Below are the code and all the weights of a small trained network. Each question names an input and a class and asks about switching units off, where a switched-off unit gives its printed mean instead of its output.

import numpy as np


def w(rows, s, z=0):
    codes = np.array(rows[::2]) - 128.0
    scale = np.full(codes.shape[1], s)
    scale[-1] = z or s
    return codes * scale


def norm(h):
    return h / np.sqrt((h * h).mean(-1, keepdims=True) + 1e-5)


def f(y):
    return y / 2 * (1 + np.tanh(0.7978845608 * (y + 0.044715 * y**3)))


def log_softmax(a):
    a = a - a.max(-1, keepdims=True)
    return a - np.log(np.exp(a).sum(-1, keepdims=True))


def net(x, mask):
    res = np.array(x, float).reshape(1, 2) / 4 @ E
    u = 0
    for l in range(4):
        y = f(norm(res) @ A[l][:, :-1].T + A[l][:, -1])
        res = res + np.where(mask[u : u + 7], y, B[l][:, -1]) @ B[l][:, :-1]
        u += 7
    return log_softmax(norm(res)[-1] @ U[:, :-1].T + U[:, -1])


A, B = {}, {}
E = w([
[83,136,132,194,76,177,100,75,116,250],'x0',
[74,52,69,124,168,154,76,40,123,39],'x1',
],0.002)
A[0] = w([
[244,242,223,128,33,106,240,230,146,218,254],'0.n0',
[146,133,191,128,115,185,116,86,178,146,120],'0.n1',
[173,209,164,48,150,65,132,97,98,65,130],'0.n2',
[67,30,50,141,251,194,100,55,100,98,157],'0.n3',
[162,133,113,85,66,158,86,110,231,171,48],'0.n4',
[44,141,126,201,37,190,148,125,124,183,164],'0.n5',
[69,139,121,212,111,165,73,75,139,227,89],'0.n6',
],0.0013,0.00098)
B[0] = w([
[114,95,98,150,131,122,53,68,102,61,254],'0.n0',
[170,137,125,168,155,157,130,142,87,104,132],'0.n1',
[83,124,124,91,140,145,141,93,207,119,134],'0.n2',
[202,230,152,143,70,62,74,110,147,100,175],'0.n3',
[172,122,124,179,154,119,178,122,63,130,118],'0.n4',
[164,120,132,211,253,109,128,130,97,90,168],'0.n5',
[158,113,112,145,226,140,127,169,137,119,162],'0.n6',
],0.0022,0.0024)
A[1] = w([
[175,181,166,128,85,98,196,230,97,216,79],'1.n0',
[70,105,135,93,80,184,173,112,82,183,3],'1.n1',
[44,115,120,127,71,179,117,77,101,238,102],'1.n2',
[145,113,124,34,128,61,143,114,202,77,130],'1.n3',
[114,89,124,114,92,116,169,160,97,123,73],'1.n4',
[187,160,200,165,88,117,217,231,122,176,79],'1.n5',
[111,162,162,82,24,119,254,192,184,189,68],'1.n6',
],0.0024,0.0015)
B[1] = w([
[117,176,119,101,118,105,50,26,168,43,253],'1.n0',
[136,83,105,86,189,216,143,108,140,96,46],'1.n1',
[164,116,174,104,173,170,252,172,212,122,236],'1.n2',
[120,109,150,193,109,217,147,134,136,252,254],'1.n3',
[127,109,110,90,168,185,116,96,167,156,72],'1.n4',
[109,153,115,52,154,68,38,33,142,83,239],'1.n5',
[83,109,107,107,131,105,51,106,112,9,139],'1.n6',
],0.0024,0.0011)
A[2] = w([
[150,175,111,102,121,124,131,148,151,150,121],'2.n0',
[117,143,135,181,134,148,103,91,93,187,133],'2.n1',
[143,120,118,5,185,87,215,242,146,73,25],'2.n2',
[144,130,110,190,66,73,129,187,127,92,253],'2.n3',
[179,144,136,175,177,48,136,182,28,118,94],'2.n4',
[135,148,140,136,60,137,124,116,111,135,185],'2.n5',
[123,105,141,47,130,64,130,185,96,65,75],'2.n6',
],0.0026,0.00056)
B[2] = w([
[103,89,183,125,182,141,98,107,87,116,120],'2.n0',
[158,123,137,90,128,149,188,172,174,121,252],'2.n1',
[149,99,136,196,226,228,222,93,204,223,182],'2.n2',
[136,124,160,63,140,186,143,139,197,143,186],'2.n3',
[79,50,137,52,91,162,99,164,187,117,148],'2.n4',
[148,114,153,110,197,132,112,147,135,113,163],'2.n5',
[145,137,132,247,140,158,165,78,152,253,166],'2.n6',
],0.0024,0.0013)
A[3] = w([
[111,117,77,124,89,89,91,56,122,71,48],'3.n0',
[109,132,151,105,92,170,97,166,157,129,133],'3.n1',
[83,85,154,84,54,152,129,247,120,145,1],'3.n2',
[134,154,153,194,205,166,186,116,102,251,105],'3.n3',
[66,80,75,161,138,155,116,76,124,89,136],'3.n4',
[130,170,157,158,119,154,135,105,158,138,152],'3.n5',
[153,96,127,77,205,123,157,159,157,81,202],'3.n6',
],0.0033,0.00094)
B[3] = w([
[177,219,195,98,189,60,79,121,143,145,180],'3.n0',
[134,48,129,144,159,133,112,118,114,120,147],'3.n1',
[98,72,177,130,84,166,35,167,54,150,138],'3.n2',
[178,90,126,99,148,173,191,99,253,82,255],'3.n3',
[140,156,179,74,87,90,111,189,119,150,173],'3.n4',
[118,56,111,88,133,142,128,141,135,81,169],'3.n5',
[104,122,146,166,39,188,114,106,122,196,145],'3.n6',
],0.003)
U = w([
[175,80,124,136,153,192,243,91,234,118,202],'0',
[162,228,175,82,135,3,47,83,116,91,206],'1',
[92,25,162,138,65,168,70,194,23,148,172],'2',
[85,172,67,152,121,102,215,162,33,130,6],'3',
[100,142,72,134,121,84,215,150,24,130,4],'4',
],0.0072,0.0027)

Each question gives the input, the list of numbers given to net, and the class t.
The units are the neurons (one row each of A and B). Each row of codes is followed by its name. A weight is (code - 128) times the scale printed after its matrix; where a second scale follows, it is the last column's (A, B and U).
mask holds one flag per neuron, layer by layer. A switched-off neuron (its flag False) gives its mean, the last column of its row in B, instead of its output. The means were averaged over made-up inputs and are rounded, as every weight is.
A unit's drop is (log p(t) with every unit on - log p(t) with that unit switched off) / (log p(t) with every unit on - log p(t) with every unit switched off).
The circuit of an input: a set's keep is (log p(t) with only the set's units on - log p(t) with every unit switched off) / (log p(t) with every unit on - log p(t) with every unit switched off). Starting from the 12 units with the biggest drops (on a tie, the unit counted first), units are removed one at a time, each time the one whose removal leaves the highest keep (on an exact tie, the one counted first), for as long as the keep stays at least 0.8.
units of the circuit, in order: the units of the circuit, biggest drop first
unit that matters most: the unit with the biggest drop
k most important neurons: the k neurons with the biggest drops, biggest first
k most important neurons of layer l: the k neurons of layer l with the biggest drops, biggest first
drop of u: that unit's drop, to one decimal
input [-8,-8], class 0: unit that matters most : 2.n2
input [7,8], class 1: 2 most important neurons : 1.n3, 2.n2
input [-6,7], class 1: units of the circuit, in order : 0.n3, 3.n3, 3.n0
input [2,3], class 2: 2 most important neurons : 1.n0, 1.n5
input [-3,3], class 2: 2 most important neurons : 1.n3, 1.n5
input [-3,1], class 2: 2 most important neurons : 1.n3, 1.n2
input [3,-1], class 2: 3 most important neurons : 2.n4, 0.n5, 1.n3
input [2,-2], class 2: 2 most important neurons : 0.n0, 2.n4
input [-5,6], class 1: 2 most important neurons : 1.n2, 0.n3
input [-2,3], class 2: 2 most important neurons of layer 1 : 1.n5, 1.n0
input [7,-8], class 1: 3 most important neurons of layer 2 : 2.n2, 2.n6, 2.n3
input [6,-7], class 1: 2 most important neurons of layer 2 : 2.n2, 2.n6
input [-2,-3], class 2: drop of 0.n0 : 1.3
input [-1,-2], class 2: drop of 0.n0 : 1.1
input [3,-5], class 1: unit that matters most : 1.n0
input [2,0], class 2: drop of 2.n4 : 1.0
input [0,-2], class 2: drop of 0.n0 : 1.2
